array([[126, 117, 122, 130, 121, 125, 139, 131, 132, 138, 119, 102],
       [137, 114, 116, 124, 138, 130, 116, 137, 122, 154, 123, 131],
       [135, 133, 128, 106, 119, 130, 126, 118, 121, 121, 132, 142]])
Rows and columns are numbered from 1.
The entry in row 3 and column 1: 135
The entry at row 1, column 1: 126
Find the entry at row 1, column 2.
117
Find the entry at row 2, column 3.
116
The bottom entry of the column that holds the largest entry -> 121
Find the entry directly above 133.
114
Find the entry in row 1 and column 3.
122
The entry at row 2, column 1 -> 137
The entry directly below 124 -> 106
Find the entry directly above the largest entry.
138
Find the bottom-right entry.
142
Find the entry in row 3 and column 2.
133

[[114 109 122 143]
 [127 142 109 146]
 [131 102 116 136]
 [141 122 105 130]
 [114 136 129 151]
 [109 135 151 140]]
What is the entry in the top-left corner? 114
The entry directly below 127 -> 131
What is the fifth entry in reading order? 127
The smallest entry in the first column is 109
What is the entry in the top-right corner? 143
What is the third entry on the main diagonal? 116
What is the third-last entry, reading row by row? 135
The largest entry in the last column: 151
What is the last entry, reading row by row? 140
What is the entry just right of 141? 122

Read these off the grid that follows.
1) Give the minimum.
2) Give the entry just right of the smallest entry.
array([[128, 127, 124, 124, 127, 148, 147, 113, 142, 147, 136, 127, 100,
        133, 135, 132],
       [123, 134, 125, 130, 131, 120, 134, 149, 119, 113, 126, 141, 124,
        127, 148, 126],
       [134, 124, 112, 131, 124, 124, 131, 124, 124, 135, 123, 130, 133,
        128, 112, 135],
       [124, 134, 110, 102, 129, 126, 146, 132, 139, 125, 132, 122, 120,
        126, 113, 127],
       [132, 117, 117, 120, 129, 122, 144, 120, 122, 121, 116, 136, 140,
        131, 112, 145],
       [118, 114, 129, 109, 131, 122, 132, 112, 131, 141, 128, 137, 125,
        125, 123, 125],
       [128, 114, 125, 132, 142, 129, 112, 134, 128, 128, 130, 126, 130,
        127, 141, 120],
       [135, 124, 124, 136, 130, 127, 132, 124, 146, 137, 124, 120, 139,
        124, 152, 142],
       [123, 143, 122, 142, 134, 120, 122, 106, 144, 158, 140, 141, 120,
        124, 135, 134],
       [119, 122, 120, 132, 127, 118, 132, 128, 115, 136, 129, 128, 124,
        114, 126, 110],
       [131, 124, 136, 142, 130, 127, 112, 117, 131, 135, 130, 114, 121,
        128, 120, 130],
       [127, 132, 137, 122, 126, 137, 109, 118, 132, 116, 135, 124, 141,
        134, 133, 137]])
1) 100
2) 133
